Here is a tiny trained network, its code and every weight. The questions are about switching its units off for an input and a class, where a switched-off unit gives its printed mean instead of its output.

import numpy as np


def w(rows, s, z=0):
    codes = np.array(rows[::2]) - 128.0
    scale = np.full(codes.shape[1], s)
    scale[-1] = z or s
    return codes * scale


def norm(h):
    return h / np.sqrt((h * h).mean(-1, keepdims=True) + 1e-5)


def f(y):
    return y / 2 * (1 + np.tanh(0.7978845608 * (y + 0.044715 * y**3)))


def log_softmax(a):
    a = a - a.max(-1, keepdims=True)
    return a - np.log(np.exp(a).sum(-1, keepdims=True))


def net(x, mask):
    res = np.array(x, float).reshape(1, 7) / 4 @ E
    u = 0
    for l in range(4):
        y = f(norm(res) @ A[l][:, :-1].T + A[l][:, -1])
        res = res + np.where(mask[u : u + 12], y, B[l][:, -1]) @ B[l][:, :-1]
        u += 12
    return log_softmax(norm(res)[-1] @ U[:, :-1].T + U[:, -1])


A, B = {}, {}
E = w([
[129,128,128,126,130,129],'x0',
[127,128,128,130,128,128],'x1',
[129,128,128,128,128,129],'x2',
[185,200,63,104,170,1],'x3',
[31,212,118,142,163,129],'x4',
[154,160,226,140,91,109],'x5',
[84,37,179,146,233,42],'x6',
],0.0084)
A[0] = w([
[102,125,209,86,96,66,114],'0.n1',
[92,98,68,120,110,109,72],'0.n2',
[125,83,26,121,177,192,91],'0.n3',
[97,109,92,111,186,134,110],'0.n4',
[76,204,127,63,104,148,156],'0.n5',
[67,135,170,106,160,158,145],'0.n6',
[60,196,136,110,186,138,69],'0.n7',
[117,88,66,161,139,161,113],'0.n8',
[227,86,133,148,108,146,82],'0.n9',
[141,99,143,130,86,139,1],'0.n10',
[144,182,254,108,95,113,103],'0.n11',
[61,184,168,108,166,95,81],'0.n12',
],0.0095,0.0071)
B[0] = w([
[174,77,154,198,158,107,180],'0.n1',
[173,164,141,191,174,134,118],'0.n2',
[201,170,101,228,188,171,210],'0.n3',
[168,76,141,206,165,101,179],'0.n4',
[92,158,54,184,65,129,253],'0.n5',
[76,109,125,153,122,129,210],'0.n6',
[109,169,116,255,34,39,187],'0.n7',
[165,127,142,128,167,191,169],'0.n8',
[148,84,128,105,21,125,185],'0.n9',
[139,143,117,181,160,100,100],'0.n10',
[213,163,43,239,239,205,213],'0.n11',
[69,105,63,144,138,105,192],'0.n12',
],0.008,0.0035)
A[1] = w([
[143,52,108,134,120,89,3],'1.n1',
[178,206,123,126,114,35,78],'1.n2',
[169,194,206,166,153,142,112],'1.n3',
[240,75,99,54,116,165,112],'1.n4',
[102,78,25,102,152,149,13],'1.n5',
[146,163,255,178,77,128,106],'1.n6',
[12,148,170,210,125,199,95],'1.n7',
[137,132,111,177,146,117,48],'1.n8',
[140,80,93,112,141,158,33],'1.n9',
[177,64,179,136,138,223,133],'1.n10',
[146,242,125,146,182,59,130],'1.n11',
[148,184,211,150,106,80,115],'1.n12',
],0.0093,0.0031)
B[1] = w([
[150,141,147,148,106,47,143],'1.n1',
[105,55,85,37,173,178,208],'1.n2',
[116,80,62,148,198,187,143],'1.n3',
[115,115,48,187,105,46,235],'1.n4',
[201,142,104,155,229,192,136],'1.n5',
[130,77,2,132,194,188,152],'1.n6',
[84,67,56,105,90,150,250],'1.n7',
[142,88,159,103,138,185,152],'1.n8',
[130,126,83,182,82,180,130],'1.n9',
[68,80,67,87,118,116,253],'1.n10',
[77,89,29,70,124,164,244],'1.n11',
[133,118,17,134,236,177,135],'1.n12',
],0.0088,0.0049)
A[2] = w([
[157,198,86,122,70,157,15],'2.n1',
[29,49,173,198,251,56,96],'2.n2',
[153,132,155,2,162,104,93],'2.n3',
[138,152,217,88,140,87,4],'2.n4',
[175,169,57,114,42,178,121],'2.n5',
[36,210,141,189,130,128,68],'2.n6',
[175,161,95,198,192,174,64],'2.n7',
[108,95,167,90,90,231,24],'2.n8',
[61,63,118,146,160,48,146],'2.n9',
[27,219,110,156,203,125,150],'2.n10',
[118,241,67,115,88,200,101],'2.n11',
[102,101,97,113,96,172,216],'2.n12',
],0.01,0.0037)
B[2] = w([
[129,150,215,128,148,102,155],'2.n1',
[167,233,217,132,160,129,254],'2.n2',
[109,141,52,77,126,145,131],'2.n3',
[119,114,162,139,155,169,120],'2.n4',
[146,195,236,100,195,96,226],'2.n5',
[160,99,87,162,2,131,151],'2.n6',
[180,87,142,133,185,200,158],'2.n7',
[78,88,139,89,204,80,144],'2.n8',
[133,198,153,99,90,104,236],'2.n9',
[157,72,65,203,39,181,192],'2.n10',
[135,145,195,148,156,92,209],'2.n11',
[104,136,119,133,160,66,230],'2.n12',
],0.011,0.0083)
A[3] = w([
[143,164,94,63,148,100,75],'3.n1',
[36,65,148,122,127,140,44],'3.n2',
[196,47,137,137,6,93,84],'3.n3',
[245,103,116,105,130,90,119],'3.n4',
[136,166,199,97,93,162,125],'3.n5',
[190,110,162,96,170,106,147],'3.n6',
[157,191,45,147,188,102,122],'3.n7',
[170,117,108,195,193,205,66],'3.n8',
[110,139,66,22,134,134,1],'3.n9',
[127,99,102,194,190,102,133],'3.n10',
[145,206,218,101,105,157,93],'3.n11',
[201,130,109,161,172,253,60],'3.n12',
],0.013,0.0069)
B[3] = w([
[104,88,158,105,169,147,164],'3.n1',
[109,97,85,7,193,97,159],'3.n2',
[62,206,75,211,60,134,162],'3.n3',
[74,140,99,151,107,164,200],'3.n4',
[164,167,143,116,197,103,162],'3.n5',
[114,148,125,172,82,135,209],'3.n6',
[131,81,151,109,122,152,254],'3.n7',
[205,75,110,111,115,182,195],'3.n8',
[48,68,137,68,170,81,144],'3.n9',
[186,128,179,139,97,159,195],'3.n10',
[173,149,185,104,181,51,209],'3.n11',
[209,77,101,172,139,175,191],'3.n12',
],0.016,0.0078)
U = w([
[207,227,252,144,198,41,187],'0',
[242,57,102,198,143,236,195],'1',
[44,194,48,229,9,91,93],'2',
[46,39,91,12,219,94,2],'3',
],0.019,0.0016)

Each question gives the input, the list of numbers given to net, and the class t.
The units are the neurons (one row each of A and B). Each row of codes is followed by its name. A weight is (code - 128) times the scale printed after its matrix; where a second scale follows, it is the last column's (A, B and U).
mask holds one flag per neuron, layer by layer. A switched-off neuron (its flag False) gives its mean, the last column of its row in B, instead of its output. The means were averaged over made-up inputs and are rounded, as every weight is.
A unit's drop is (log p(t) with every unit on - log p(t) with that unit switched off) / (log p(t) with every unit on - log p(t) with every unit switched off).
The circuit of an input: a set's keep is (log p(t) with only the set's units on - log p(t) with every unit switched off) / (log p(t) with every unit on - log p(t) with every unit switched off). Starting from the 12 units with the biggest drops (on a tie, the unit counted first), units are removed one at a time, each time the one whose removal leaves the highest keep (on an exact tie, the one counted first), for as long as the keep stays at least 0.8.
units of the circuit, in order: the units of the circuit, biggest drop first
unit that matters most: the unit with the biggest drop
k most important neurons: the k neurons with the biggest drops, biggest first
top k neurons in layer l: the k neurons of layer l with the biggest drops, biggest first
drop of u: that unit's drop, to one decimal
input [-7,4,1,-6,6,6,2], class 1: units of the circuit, in order -> 1.n6
input [6,0,7,6,4,-5,3], class 3: 3 most important neurons -> 1.n11, 0.n11, 1.n2
input [-3,4,-4,2,-7,7,-3], class 1: 3 most important neurons -> 0.n11, 1.n6, 1.n3
input [-2,-8,3,-5,4,-3,-3], class 3: 3 most important neurons -> 1.n7, 2.n2, 3.n2
input [-4,5,-4,-1,5,0,-5], class 0: 3 most important neurons -> 2.n5, 2.n11, 1.n4
input [-4,-6,0,4,-7,5,-5], class 2: 3 most important neurons -> 1.n4, 2.n2, 0.n9
input [-5,-3,-6,4,3,2,2], class 3: 2 most important neurons -> 1.n2, 1.n11
input [-2,-8,0,2,6,-6,6], class 0: top 2 neurons in layer 0 -> 0.n4, 0.n11
input [-8,2,2,-4,6,-7,-7], class 0: top 3 neurons in layer 2 -> 2.n5, 2.n11, 2.n1
input [-7,-8,-7,-7,7,6,6], class 2: 2 most important neurons -> 1.n7, 2.n5
input [-7,7,7,-4,0,3,2], class 3: 3 most important neurons -> 1.n7, 1.n10, 0.n3
input [5,5,3,2,5,7,6], class 1: 3 most important neurons -> 0.n11, 2.n10, 1.n12
input [8,7,2,6,6,7,4], class 1: 2 most important neurons -> 0.n11, 2.n10
input [4,2,-4,1,-6,4,1], class 2: unit that matters most -> 0.n9
input [3,-4,-1,6,3,-6,2], class 1: 2 most important neurons -> 1.n10, 1.n5
input [-7,5,-8,8,7,0,-6], class 3: top 2 neurons in layer 1 -> 1.n2, 1.n11
input [-8,6,8,-2,-7,-8,8], class 0: top 2 neurons in layer 0 -> 0.n11, 0.n5
input [8,4,-5,0,-8,4,-5], class 2: drop of 1.n4 -> 0.5
input [-7,7,1,8,4,5,0], class 3: drop of 1.n2 -> 0.1
input [7,-8,-2,5,-6,-2,-8], class 0: units of the circuit, in order -> 2.n5
input [-2,3,7,2,5,5,-3], class 1: drop of 0.n11 -> 1.5
input [-2,4,2,8,-3,8,1], class 1: top 2 neurons in layer 1 -> 1.n12, 1.n3
